Below are the code and all the weights of a small trained network. Each question names an input and a class and asks about switching units off, where a switched-off unit gives its printed mean instead of its output.

import numpy as np


def w(rows, s, z=0):
    codes = np.array(rows[::2]) - 128.0
    scale = np.full(codes.shape[1], s)
    scale[-1] = z or s
    return codes * scale


def f(y):
    return np.maximum(y, 0)


def log_softmax(a):
    a = a - a.max(-1, keepdims=True)
    return a - np.log(np.exp(a).sum(-1, keepdims=True))


def net(x, mask):
    res = np.array(x, float).reshape(1, 5) / 4 @ E
    y = f(res @ A[0][:, :-1].T + A[0][:, -1])
    res = res + np.where(mask, y, B[0][:, -1]) @ B[0][:, :-1]
    return log_softmax(res[-1] @ U[:, :-1].T + U[:, -1])


A, B = {}, {}
E = w([
[130,131,116,128,126,125,135,144],'x0',
[75,105,71,91,183,30,93,103],'x1',
[130,126,133,126,131,127,128,126],'x2',
[35,121,183,78,139,181,94,240],'x3',
[95,176,116,97,184,176,255,95],'x4',
],0.015)
A[0] = w([
[119,77,91,101,130,22,5,137,136],'N0',
[85,171,69,85,222,123,143,101,37],'N1',
[81,182,197,130,141,215,168,167,99],'N2',
[44,143,84,104,192,93,160,92,29],'N3',
[177,113,138,143,99,120,135,162,121],'N4',
[130,154,98,109,198,130,156,123,149],'N5',
[192,100,170,197,57,162,110,172,194],'N6',
[165,151,132,115,157,126,110,133,101],'N7',
[155,128,168,162,121,146,91,161,79],'N8',
[218,178,109,199,117,108,197,55,254],'N9',
[115,133,164,126,170,188,140,187,102],'N10',
[52,73,162,86,142,122,92,207,109],'N11',
[97,138,102,107,187,88,155,127,59],'N12',
[179,125,92,154,141,42,124,85,218],'N13',
[191,133,164,205,72,133,65,186,191],'N14',
[205,78,78,219,121,67,108,77,182],'N15',
[163,146,142,121,140,215,198,128,123],'N16',
[180,133,139,139,29,160,71,148,201],'N17',
[18,97,187,58,126,179,102,202,142],'N18',
],0.011,0.0068)
B[0] = w([
[121,254,40,224,104,78,107,118,226],'N0',
[120,93,179,71,179,136,149,117,172],'N1',
[53,182,110,109,30,92,178,130,207],'N2',
[102,70,183,45,207,116,114,153,173],'N3',
[123,110,130,97,151,122,124,118,156],'N4',
[174,96,183,88,116,141,169,119,168],'N5',
[148,72,185,45,167,134,158,97,213],'N6',
[136,110,137,132,112,121,141,131,130],'N7',
[81,113,160,123,151,102,120,149,161],'N8',
[235,120,135,142,114,182,185,49,251],'N9',
[65,158,129,97,56,81,157,148,179],'N10',
[89,135,100,166,178,141,60,197,204],'N11',
[103,73,145,80,160,109,69,124,157],'N12',
[163,115,76,122,73,56,159,29,208],'N13',
[93,86,169,83,210,115,116,136,215],'N14',
[122,129,115,81,61,47,188,58,225],'N15',
[141,199,76,223,54,154,169,107,199],'N16',
[126,65,164,52,195,95,121,124,205],'N17',
[17,160,152,143,107,85,66,210,230],'N18',
],0.0091,0.024)
U = w([
[180,66,148,87,168,117,147,98,250],'0',
[107,189,107,153,28,73,146,126,185],'1',
[85,92,167,86,168,137,121,190,95],'2',
[120,180,91,254,158,107,88,174,4],'3',
[198,162,124,171,70,252,165,112,50],'4',
],0.013,0.0023)

Each question gives the input, the list of numbers given to net, and the class t.
The units are the neurons (one row each of A and B). Each row of codes is followed by its name. A weight is (code - 128) times the scale printed after its matrix; where a second scale follows, it is the last column's (A, B and U).
mask holds one flag per neuron, in row order. A switched-off neuron (its flag False) gives its mean, the last column of its row in B, instead of its output. The means were averaged over made-up inputs and are rounded, as every weight is.
A unit's drop is (log p(t) with every unit on - log p(t) with that unit switched off) / (log p(t) with every unit on - log p(t) with every unit switched off).
The circuit of an input: a set's keep is (log p(t) with only the set's units on - log p(t) with every unit switched off) / (log p(t) with every unit on - log p(t) with every unit switched off). Starting from the 12 units with the biggest drops (on a tie, the unit counted first), units are removed one at a time, each time the one whose removal leaves the highest keep (on an exact tie, the one counted first), for as long as the keep stays at least 0.8.
circuit, biggest first: the units of the circuit, biggest drop first
most important unit: the unit with the biggest drop
top k neurons: the k neurons with the biggest drops, biggest first
drop when u is switched off: that unit's drop, to one decimal
input [-5,-7,-1,0,2], class 4: top 2 neurons => (N18 N15)
input [2,-7,5,-4,1], class 4: most important unit => N16
input [-5,6,-3,8,0], class 3: circuit, biggest first => (N0 N11)
input [-2,0,6,8,1], class 1: top 3 neurons => (N2 N10 N14)
input [-4,-1,4,7,8], class 1: top 2 neurons => (N2 N16)
input [-2,1,-8,8,-4], class 3: circuit, biggest first => (N0 N11)
input [-7,-8,1,0,2], class 4: top 4 neurons => (N18 N16 N15 N0)
input [-8,-4,-7,-8,2], class 4: drop when N9 is switched off => 0.3
input [-1,2,-8,0,5], class 0: drop when N18 is switched off => 0.4
input [-1,7,-3,1,-7], class 3: drop when N0 is switched off => 0.3
input [-2,-2,8,-2,-3], class 0: drop when N9 is switched off => 0.0
